Below is a small trained network, with its code and all its weights. Each question gives an input and a class and asks what happens when units are switched off, that is, made to give their printed mean instead of their output.

import numpy as np


def w(rows, s, z=0):
    codes = np.array(rows[::2]) - 128.0
    scale = np.full(codes.shape[1], s)
    scale[-1] = z or s
    return codes * scale


def norm(h):
    return h / np.sqrt((h * h).mean(-1, keepdims=True) + 1e-5)


def f(y):
    return np.maximum(y, 0)


def log_softmax(a):
    a = a - a.max(-1, keepdims=True)
    return a - np.log(np.exp(a).sum(-1, keepdims=True))


def net(x, mask):
    res = np.array(x, float).reshape(1, 3) / 4 @ E
    u = 0
    for l in range(2):
        y = f(norm(res) @ A[l][:, :-1].T + A[l][:, -1])
        res = res + np.where(mask[u : u + 6], y, B[l][:, -1]) @ B[l][:, :-1]
        u += 6
    return log_softmax(norm(res)[-1] @ U[:, :-1].T + U[:, -1])


A, B = {}, {}
E = w([
[68,148,127,128,49,193,119,13,139,130,61],'x0',
[111,132,87,189,103,110,172,161,90,232,222],'x1',
[87,5,104,88,90,43,53,236,111,88,193],'x2',
],0.0013)
A[0] = w([
[175,160,115,214,167,101,233,183,75,219,208,69],'0.n1',
[135,225,129,226,129,158,248,73,70,214,150,3],'0.n2',
[146,133,178,125,167,143,106,126,145,81,96,86],'0.n3',
[206,119,152,120,240,94,144,184,128,117,161,68],'0.n4',
[104,96,89,124,106,88,121,179,123,124,169,105],'0.n5',
[226,252,212,185,236,148,191,106,145,139,111,100],'0.n6',
],0.0031,0.0017)
B[0] = w([
[34,42,114,15,27,51,213,48,52,114,139,234],'0.n1',
[225,182,36,132,212,235,10,244,243,142,159,229],'0.n2',
[141,176,91,120,134,177,104,156,160,171,147,166],'0.n3',
[168,174,142,162,164,178,52,163,191,82,109,200],'0.n4',
[108,91,174,168,110,125,141,131,96,172,177,184],'0.n5',
[215,222,82,171,220,252,35,229,249,189,126,255],'0.n6',
],0.0029,0.0045)
A[1] = w([
[142,82,120,107,149,31,140,207,101,119,187,117],'1.n1',
[127,181,120,178,116,161,184,61,111,174,121,147],'1.n2',
[109,171,67,115,119,127,253,90,119,62,66,3],'1.n3',
[234,189,161,202,234,147,180,127,152,141,118,107],'1.n4',
[135,153,145,98,148,143,105,109,166,62,69,85],'1.n5',
[224,151,142,160,255,107,121,187,149,86,145,130],'1.n6',
],0.0045,0.0043)
B[1] = w([
[125,173,93,91,120,126,202,56,109,196,134,204],'1.n1',
[151,136,216,184,171,87,125,130,108,54,73,147],'1.n2',
[111,1,89,6,111,41,233,10,86,240,168,129],'1.n3',
[159,72,77,77,137,182,52,178,198,130,179,222],'1.n4',
[192,168,115,177,192,132,170,175,130,175,191,170],'1.n5',
[187,182,52,164,177,213,39,214,206,101,116,255],'1.n6',
],0.0046,0.0057)
U = w([
[237,211,26,139,222,251,20,241,251,165,168,249],'0',
[62,20,190,170,78,24,66,188,56,34,131,3],'1',
[193,228,253,224,216,95,213,22,102,13,21,27],'2',
[43,61,55,37,35,17,234,72,16,222,213,173],'3',
],0.005,0.0033)

Each question gives the input, the list of numbers given to net, and the class t.
The units are the neurons (one row each of A and B). Each row of codes is followed by its name. A weight is (code - 128) times the scale printed after its matrix; where a second scale follows, it is the last column's (A, B and U).
mask holds one flag per neuron, layer by layer. A switched-off neuron (its flag False) gives its mean, the last column of its row in B, instead of its output. The means were averaged over made-up inputs and are rounded, as every weight is.
A unit's drop is (log p(t) with every unit on - log p(t) with that unit switched off) / (log p(t) with every unit on - log p(t) with every unit switched off).
The circuit of an input: a set's keep is (log p(t) with only the set's units on - log p(t) with every unit switched off) / (log p(t) with every unit on - log p(t) with every unit switched off). Starting from all 12 units, units are removed one at a time, each time the one whose removal leaves the highest keep (on an exact tie, the one counted first), for as long as the keep stays at least 0.8.
circuit, biggest first: the units of the circuit, biggest drop first
top k neurons: the k neurons with the biggest drops, biggest first
top k neurons in layer l: the k neurons of layer l with the biggest drops, biggest first
input [5,-2,5], class 1: top 4 neurons	(0.n6 1.n6 0.n2 1.n1)
input [4,-5,7], class 3: top 3 neurons in layer 0	(0.n6 0.n2 0.n4)
input [8,2,2], class 2: circuit, biggest first	(0.n2 1.n2 1.n6 1.n4)
input [5,-1,5], class 1: circuit, biggest first	(1.n6 0.n6 1.n1 0.n2)
input [6,-2,-1], class 2: top 4 neurons	(0.n6 0.n2 0.n1 1.n2)
input [6,-1,4], class 3: circuit, biggest first	(0.n6 1.n6 0.n2)
input [7,2,2], class 2: top 3 neurons	(0.n2 0.n1 1.n2)
input [0,-1,3], class 3: top 3 neurons	(0.n6 0.n2 1.n6)
input [1,3,0], class 3: top 3 neurons in layer 0	(0.n1 0.n6 0.n4)
input [-7,5,2], class 3: top neuron in layer 0	(0.n1)
input [4,-1,0], class 2: top 3 neurons in layer 1	(1.n2 1.n6 1.n4)
input [5,-5,6], class 1: top 3 neurons in layer 0	(0.n6 0.n2 0.n4)
input [4,-2,7], class 3: top 2 neurons	(0.n6 1.n6)
input [8,-2,2], class 2: top 2 neurons in layer 1	(1.n4 1.n6)
input [6,1,1], class 2: top 4 neurons	(0.n6 0.n2 0.n1 1.n6)
input [8,-4,1], class 2: top 3 neurons in layer 1	(1.n4 1.n6 1.n2)
input [8,-3,-2], class 2: top 3 neurons	(0.n6 0.n2 1.n6)
input [5,6,7], class 3: top neuron	(1.n6)
input [8,-2,0], class 2: top 2 neurons in layer 1	(1.n2 1.n6)
input [7,-3,-1], class 2: top 3 neurons in layer 0	(0.n6 0.n2 0.n1)
